Below are the code and all the weights of a small trained network. Each question names an input and a target symbol and asks about switching units off, where a switched-off unit gives its printed mean instead of its output.

import numpy as np


def w(rows, s, z=0):
    codes = np.array(rows[::2]) - 128.0
    scale = np.full(codes.shape[1], s)
    scale[-1] = z or s
    return codes * scale


def f(y):
    return y / 2 * (1 + np.tanh(0.7978845608 * (y + 0.044715 * y**3)))


def softmax(a):
    e = np.exp(a - a.max(-1, keepdims=True))
    return e / e.sum(-1, keepdims=True)


def log_softmax(a):
    a = a - a.max(-1, keepdims=True)
    return a - np.log(np.exp(a).sum(-1, keepdims=True))


def net(x, mask):
    ids = ['αβγεζηθμξπστφψω'.index(c) for c in x.split()]
    T = len(ids)
    res = E[ids] + P[:T]
    q, k, v = (res @ M[0].T for M in (Q, K, V))
    z = softmax(np.where(np.tri(T) > 0, q @ k.T / 2**0.5, -1e9)) @ v
    res = res + np.where(mask[0], z, O[0][:, -1]) @ O[0][:, :-1]
    y = f(res @ A[0][:, :-1].T + A[0][:, -1])
    res = res + np.where(mask[1:9], y, B[0][:, -1]) @ B[0][:, :-1]
    return log_softmax(res[-1] @ U[:, :-1].T + U[:, -1])


Q, K, V, O, A, B = {}, {}, {}, {}, {}, {}
E = w([
[179,123,136,172,161],'α',
[44,213,179,227,241],'β',
[157,152,140,127,105],'γ',
[125,193,135,75,145],'ε',
[71,133,82,77,129],'ζ',
[99,79,53,78,44],'η',
[152,153,134,187,167],'θ',
[162,143,183,122,115],'μ',
[161,143,117,132,113],'ξ',
[160,80,151,233,211],'π',
[137,124,200,106,138],'σ',
[149,81,101,207,149],'τ',
[239,172,175,167,49],'φ',
[119,173,59,250,93],'ψ',
[77,96,133,118,120],'ω',
],0.017)
P = w([
[139,110,194,120,230],'0',
[198,190,190,41,82],'1',
[82,10,220,195,24],'2',
[126,154,243,138,205],'3',
[225,179,148,62,127],'4',
[81,34,182,214,46],'5',
],0.011)
Q[0] = w([
[254,233,56,18,186],'H1',
[39,93,214,225,68],'H1',
],0.0064)
K[0] = w([
[62,227,207,255,149],'H1',
[233,31,88,124,202],'H1',
],0.0065)
V[0] = w([
[211,74,209,60,139],'H1',
[118,2,228,105,123],'H1',
],0.0073)
O[0] = w([
[228,151,217,101,143,215],'H1',
[160,105,254,116,149,253],'H1',
],0.0075,0.0036)
A[0] = w([
[225,206,174,109,187,212],'N1',
[100,74,148,211,115,124],'N2',
[130,64,86,208,143,20],'N3',
[24,82,117,73,115,89],'N4',
[23,162,152,144,152,29],'N5',
[83,80,194,128,157,19],'N6',
[63,61,144,15,191,2],'N7',
[100,151,153,104,254,46],'N8',
],0.0098,0.0067)
B[0] = w([
[120,91,88,142,167,254],'N1',
[95,108,107,45,164,188],'N2',
[169,144,183,103,54,133],'N3',
[167,183,104,193,118,169],'N4',
[117,37,167,159,152,125],'N5',
[197,153,121,142,161,147],'N6',
[88,179,247,157,113,144],'N7',
[153,236,99,112,148,149],'N8',
],0.012,0.0094)
U = w([
[67,52,226,181,92,243],'α',
[63,27,108,225,102,223],'β',
[99,124,110,131,158,64],'γ',
[135,75,109,84,165,72],'ε',
[172,90,147,215,112,55],'ζ',
[87,163,95,8,160,27],'η',
[137,120,73,71,157,61],'θ',
[137,101,104,134,143,92],'μ',
[204,154,131,61,101,82],'ξ',
[115,194,145,158,111,181],'π',
[128,130,170,145,138,97],'σ',
[155,114,96,95,141,86],'τ',
[158,171,76,191,106,179],'φ',
[152,101,105,109,137,86],'ψ',
[235,169,159,145,96,2],'ω',
],0.013,0.0067)

Each question gives the input, a string of symbols that net reads in full, and the target symbol t.
The units are the heads (2 rows each of Q, K, V and O) and the neurons (one row each of A and B). Each row of codes is followed by its name. A weight is (code - 128) times the scale printed after its matrix; where a second scale follows, it is the last column's (O, A, B and U).
mask holds one flag per unit, heads first, then neurons. A switched-off unit (its flag False) gives its mean, the last column of its rows in O or B, instead of its output. The means were averaged over made-up inputs and are rounded, as every weight is.
A unit's drop is (log p(t) with every unit on - log p(t) with that unit switched off) / (log p(t) with every unit on - log p(t) with every unit switched off).
The circuit of an input: a set's keep is (log p(t) with only the set's units on - log p(t) with every unit switched off) / (log p(t) with every unit on - log p(t) with every unit switched off). Starting from all 9 units, units are removed one at a time, each time the one whose removal leaves the highest keep (on an exact tie, the one counted first), for as long as the keep stays at least 0.8.
circuit, biggest first: the units of the circuit, biggest drop first
k most important neurons: the k neurons with the biggest drops, biggest first
drop of u: that unit's drop, to one decimal
input μ α ψ, target α: 2 most important neurons => N1, N3
input α ζ ψ ε η τ, target α: circuit, biggest first => N3
input η η ψ ζ, target π: circuit, biggest first => N8, N7, N2
input ξ ω η ψ, target β: circuit, biggest first => N1, N8, N6
input φ π ω ζ, target π: circuit, biggest first => N8, N7
input ψ σ η σ ζ τ, target α: 4 most important neurons => N3, N1, N8, N4
input ζ φ ζ η, target α: circuit, biggest first => N8, N2, N1
input η ψ η τ ζ, target φ: 2 most important neurons => N4, N2
input α ω ζ ψ α, target φ: 2 most important neurons => N2, N1
input ψ α ζ η η, target φ: 2 most important neurons => N4, N2
input ζ ε η η τ ψ, target α: drop of H1 => 0.0
input ψ η η η α, target φ: drop of N8 => -0.2
input η η η η, target α: drop of N8 => 0.3
